Below is a small trained network, with its code and all its weights. Each question gives an input and a target symbol and asks what happens when units are switched off, that is, made to give their printed mean instead of their output.

import numpy as np


def w(rows, s, z=0):
    codes = np.array(rows[::2]) - 128.0
    scale = np.full(codes.shape[1], s)
    scale[-1] = z or s
    return codes * scale


def f(y):
    return y / 2 * (1 + np.tanh(0.7978845608 * (y + 0.044715 * y**3)))


def softmax(a):
    e = np.exp(a - a.max(-1, keepdims=True))
    return e / e.sum(-1, keepdims=True)


def log_softmax(a):
    a = a - a.max(-1, keepdims=True)
    return a - np.log(np.exp(a).sum(-1, keepdims=True))


def net(x, mask):
    ids = ['αβγεζθπστ'.index(c) for c in x.split()]
    T = len(ids)
    res = E[ids] + P[:T]
    r = res
    for j in range(2):
        rows = slice(4 * j, 4 * j + 4)
        q, k, v = (r @ M[0][rows].T for M in (Q, K, V))
        z = softmax(np.where(np.tri(T) > 0, q @ k.T / 4**0.5, -1e9)) @ v
        o = O[0][rows]
        res = res + np.where(mask[j], z, o[:, -1]) @ o[:, :-1]
    y = f(res @ A[0][:, :-1].T + A[0][:, -1])
    res = res + np.where(mask[2:18], y, B[0][:, -1]) @ B[0][:, :-1]
    return log_softmax(res[-1] @ U[:, :-1].T + U[:, -1])


Q, K, V, O, A, B = {}, {}, {}, {}, {}, {}
E = w([
[81,87,93],'α',
[13,63,18],'β',
[35,72,33],'γ',
[65,97,83],'ε',
[170,107,187],'ζ',
[47,101,87],'θ',
[67,94,94],'π',
[163,23,182],'σ',
[223,250,71],'τ',
],0.015)
P = w([
[170,106,247],'0',
[48,130,158],'1',
[118,137,81],'2',
[45,133,156],'3',
[136,133,53],'4',
[43,129,157],'5',
[145,133,64],'6',
],0.015)
Q[0] = w([
[106,143,171],'h1',
[23,74,173],'h1',
[149,215,131],'h1',
[142,112,49],'h1',
[142,139,120],'h2',
[58,94,177],'h2',
[107,76,182],'h2',
[182,1,106],'h2',
],0.0099)
K[0] = w([
[109,70,217],'h1',
[212,86,225],'h1',
[74,79,159],'h1',
[115,33,116],'h1',
[95,133,130],'h2',
[138,54,230],'h2',
[186,44,171],'h2',
[183,8,64],'h2',
],0.011)
V[0] = w([
[199,194,140],'h1',
[182,209,168],'h1',
[191,34,146],'h1',
[26,30,151],'h1',
[139,173,83],'h2',
[53,78,125],'h2',
[169,162,17],'h2',
[255,46,130],'h2',
],0.0073)
O[0] = w([
[144,254,161,90],'h1',
[132,167,212,103],'h1',
[205,137,119,237],'h1',
[138,23,91,225],'h1',
[94,143,161,46],'h2',
[102,24,53,165],'h2',
[126,220,172,2],'h2',
[194,199,70,224],'h2',
],0.0075,0.0077)
A[0] = w([
[40,255,77,254],'n1',
[166,81,79,113],'n2',
[152,142,230,217],'n3',
[162,138,32,161],'n4',
[113,44,111,85],'n5',
[38,87,170,132],'n6',
[44,152,181,157],'n7',
[145,137,104,121],'n8',
[50,131,61,130],'n9',
[211,30,128,77],'n10',
[210,164,61,25],'n11',
[123,104,136,75],'n12',
[142,164,49,137],'n13',
[164,163,117,167],'n14',
[137,142,147,115],'n15',
[221,113,170,78],'n16',
],0.012,0.0058)
B[0] = w([
[133,27,133,141],'n1',
[180,204,129,218],'n2',
[97,34,88,141],'n3',
[172,95,147,192],'n4',
[116,182,165,224],'n5',
[101,182,182,155],'n6',
[254,209,113,131],'n7',
[148,122,146,134],'n8',
[181,155,149,167],'n9',
[75,177,107,252],'n10',
[65,160,208,150],'n11',
[59,161,70,136],'n12',
[117,107,184,149],'n13',
[124,112,132,134],'n14',
[112,123,67,125],'n15',
[100,128,80,158],'n16',
],0.0066,0.025)
U = w([
[126,127,134,20],'α',
[88,139,105,1],'β',
[106,140,127,40],'γ',
[118,128,149,53],'ε',
[101,8,64,250],'ζ',
[97,135,163,207],'θ',
[105,126,137,172],'π',
[222,180,75,143],'σ',
[179,96,219,168],'τ',
],0.011,0.0032)

Each question gives the input, a string of symbols that net reads in full, and the target symbol t.
The units are the heads (4 rows each of Q, K, V and O) and the neurons (one row each of A and B). Each row of codes is followed by its name. A weight is (code - 128) times the scale printed after its matrix; where a second scale follows, it is the last column's (O, A, B and U).
mask holds one flag per unit, heads first, then neurons. A switched-off unit (its flag False) gives its mean, the last column of its rows in O or B, instead of its output. The means were averaged over made-up inputs and are rounded, as every weight is.
A unit's drop is (log p(t) with every unit on - log p(t) with that unit switched off) / (log p(t) with every unit on - log p(t) with every unit switched off).
The circuit of an input: a set's keep is (log p(t) with only the set's units on - log p(t) with every unit switched off) / (log p(t) with every unit on - log p(t) with every unit switched off). Starting from the 12 units with the biggest drops (on a tie, the unit counted first), units are removed one at a time, each time the one whose removal leaves the highest keep (on an exact tie, the one counted first), for as long as the keep stays at least 0.8.
circuit, biggest first: the units of the circuit, biggest drop first
most important unit: the unit with the biggest drop
k most important neurons: the k neurons with the biggest drops, biggest first
heads that matter: for each layer, one digit per head in row order, 1 if its drop is at least 0.15 and else 0, layers parted by /
drop of u: that unit's drop, to one decimal
input τ ζ σ π, target τ: heads that matter : 10
input τ τ θ θ, target τ: most important unit : n1
input σ ε ζ π, target σ: heads that matter : 01
input ζ α σ ε, target ζ: 2 most important neurons : (n2, n5)
input τ α γ α ζ ζ, target τ: 3 most important neurons : (n7, n10, n1)
input σ σ γ σ θ α, target σ: circuit, biggest first : (h2, h1)
input ζ σ α σ α π, target ζ: 4 most important neurons : (n2, n5, n10, n1)
input ζ σ σ ζ β, target σ: 3 most important neurons : (n9, n2, n11)
input σ ζ ζ ε σ π β, target σ: 2 most important neurons : (n9, n2)
input ζ σ σ τ, target ζ: 2 most important neurons : (n1, n2)
input σ τ σ γ, target σ: circuit, biggest first : (h2, n9)
input ζ σ σ π, target ζ: 3 most important neurons : (n2, n5, n1)
input σ σ α ζ, target σ: drop of n9 : -0.1
input σ ζ σ ζ, target σ: drop of h2 : 0.9
input ζ ε ε σ σ σ, target ζ: drop of n3 : 0.4
input ζ π σ θ τ, target τ: most important neuron : (n10)
